Below are the code and all the weights of a small trained network. Each question names an input and a class and asks about switching units off, where a switched-off unit gives its printed mean instead of its output.

import numpy as np


def w(rows, s, z=0):
    codes = np.array(rows[::2]) - 128.0
    scale = np.full(codes.shape[1], s)
    scale[-1] = z or s
    return codes * scale


def f(y):
    return y / 2 * (1 + np.tanh(0.7978845608 * (y + 0.044715 * y**3)))


def log_softmax(a):
    a = a - a.max(-1, keepdims=True)
    return a - np.log(np.exp(a).sum(-1, keepdims=True))


def net(x, mask):
    res = np.array(x, float).reshape(1, 6) / 4 @ E
    y = f(res @ A[0][:, :-1].T + A[0][:, -1])
    res = res + np.where(mask, y, B[0][:, -1]) @ B[0][:, :-1]
    return log_softmax(res[-1] @ U[:, :-1].T + U[:, -1])


A, B = {}, {}
E = w([
[94,90,187,193,114,143,175,196,162,145,147,34],'x0',
[97,135,92,137,110,136,133,107,135,202,75,150],'x1',
[132,135,49,40,228,191,75,78,178,190,169,170],'x2',
[27,184,123,117,155,195,129,191,118,152,54,212],'x3',
[101,207,168,143,155,22,153,74,194,142,70,126],'x4',
[173,198,76,131,73,29,3,158,184,76,51,114],'x5',
],0.0057)
A[0] = w([
[132,151,62,2,195,115,64,86,169,141,121,152,197],'n1',
[163,21,171,157,70,149,149,153,87,85,215,54,152],'n2',
[90,92,182,149,108,118,215,83,52,147,126,147,162],'n3',
[172,36,145,143,103,152,141,140,100,111,219,90,161],'n4',
[69,205,114,154,130,104,109,90,158,132,58,155,66],'n5',
[64,170,81,74,185,132,115,83,191,186,56,194,200],'n6',
[120,134,96,60,92,183,75,177,99,106,130,197,186],'n7',
[88,108,127,106,182,232,168,135,116,178,156,152,155],'n8',
[73,107,121,168,86,153,143,169,117,159,98,129,174],'n9',
[164,168,155,170,77,77,129,150,135,66,105,81,115],'n10',
[125,146,164,184,98,73,128,150,159,104,88,58,216],'n11',
[190,112,32,84,97,138,70,82,106,159,158,150,209],'n12',
[107,143,83,119,95,161,83,217,131,119,98,139,173],'n13',
[82,143,114,66,142,169,96,141,126,107,136,203,220],'n14',
[73,144,107,106,141,119,115,137,120,105,79,164,114],'n15',
[167,98,154,171,100,146,159,136,102,75,173,70,107],'n16',
[58,125,172,121,196,178,180,112,110,209,142,128,252],'n17',
[49,106,140,191,66,176,157,186,118,183,78,114,136],'n18',
[200,108,55,77,133,118,48,42,159,134,148,123,222],'n19',
[68,64,120,103,232,237,180,131,95,177,200,156,168],'n20',
],0.0062,0.003)
B[0] = w([
[121,92,34,21,164,151,125,131,132,149,180,39,216],'n1',
[145,28,109,14,117,217,159,197,96,71,170,156,214],'n2',
[64,99,130,100,121,128,107,184,166,112,157,79,186],'n3',
[162,87,70,51,121,210,164,166,81,83,149,175,198],'n4',
[175,81,143,129,104,141,184,137,87,136,117,185,164],'n5',
[126,53,110,65,124,159,160,167,147,104,162,115,212],'n6',
[209,139,58,107,199,185,76,154,73,81,84,129,184],'n7',
[150,164,88,60,165,96,161,78,146,164,194,126,210],'n8',
[104,138,118,109,163,118,80,155,169,95,125,89,161],'n9',
[114,133,193,194,56,46,141,101,148,191,133,161,173],'n10',
[83,96,224,156,38,80,115,121,167,152,128,145,190],'n11',
[208,187,22,128,227,139,92,100,105,132,120,120,196],'n12',
[118,172,98,114,152,171,49,173,124,51,73,27,168],'n13',
[160,128,50,57,202,158,131,138,110,113,144,99,188],'n14',
[160,86,94,110,128,179,122,154,79,109,113,152,149],'n15',
[110,65,152,84,61,135,173,190,108,103,167,141,167],'n16',
[71,140,105,53,159,45,122,116,254,169,177,80,226],'n17',
[30,160,152,90,136,91,39,167,193,123,142,28,179],'n18',
[97,250,37,71,220,125,85,80,141,140,158,25,209],'n19',
[195,148,65,43,186,74,219,19,178,230,250,153,254],'n20',
],0.0054,0.0079)
U = w([
[170,29,158,127,71,164,236,151,78,119,148,229,95],'0',
[176,138,97,125,159,226,69,176,11,48,63,118,146],'1',
[20,131,185,160,78,92,72,181,216,115,95,49,203],'2',
[139,189,89,98,178,102,138,17,197,229,197,89,146],'3',
[158,242,188,254,82,74,111,43,99,169,19,217,6],'4',
],0.0061,0.0021)

Each question gives the input, the list of numbers given to net, and the class t.
The units are the neurons (one row each of A and B). Each row of codes is followed by its name. A weight is (code - 128) times the scale printed after its matrix; where a second scale follows, it is the last column's (A, B and U).
mask holds one flag per neuron, in row order. A switched-off neuron (its flag False) gives its mean, the last column of its row in B, instead of its output. The means were averaged over made-up inputs and are rounded, as every weight is.
A unit's drop is (log p(t) with every unit on - log p(t) with that unit switched off) / (log p(t) with every unit on - log p(t) with every unit switched off).
The circuit of an input: a set's keep is (log p(t) with only the set's units on - log p(t) with every unit switched off) / (log p(t) with every unit on - log p(t) with every unit switched off). Starting from the 12 units with the biggest drops (on a tie, the unit counted first), units are removed one at a time, each time the one whose removal leaves the highest keep (on an exact tie, the one counted first), for as long as the keep stays at least 0.8.
units of the circuit, in order: the units of the circuit, biggest drop first
most important unit: the unit with the biggest drop
top k neurons: the k neurons with the biggest drops, biggest first
drop of u: that unit's drop, to one decimal
input [2,-5,0,-8,6,6], class 2: top 2 neurons -> n20; n11
input [5,1,-7,8,-6,-7], class 3: units of the circuit, in order -> n20
input [-6,-1,-3,-4,7,2], class 4: top 2 neurons -> n20; n17
input [1,2,8,7,-5,6], class 1: top 2 neurons -> n7; n13
input [4,-4,6,1,0,5], class 1: top 3 neurons -> n20; n17; n8
input [1,-7,-6,1,3,-4], class 2: top 3 neurons -> n20; n3; n5
input [6,5,-5,-6,-3,-4], class 0: top 2 neurons -> n2; n4
input [-5,-8,7,1,-5,4], class 1: top 2 neurons -> n7; n17
input [7,-3,-8,-6,-4,6], class 0: top 2 neurons -> n2; n4
input [-3,-3,5,-3,-4,7], class 1: top 2 neurons -> n20; n17
input [-7,4,-4,-8,-4,-8], class 0: drop of n2 -> 0.3
input [2,3,6,5,2,5], class 1: drop of n20 -> 0.4
input [7,8,1,-5,-3,7], class 2: drop of n20 -> 0.2
input [4,0,-7,-8,0,3], class 0: most important unit -> n2
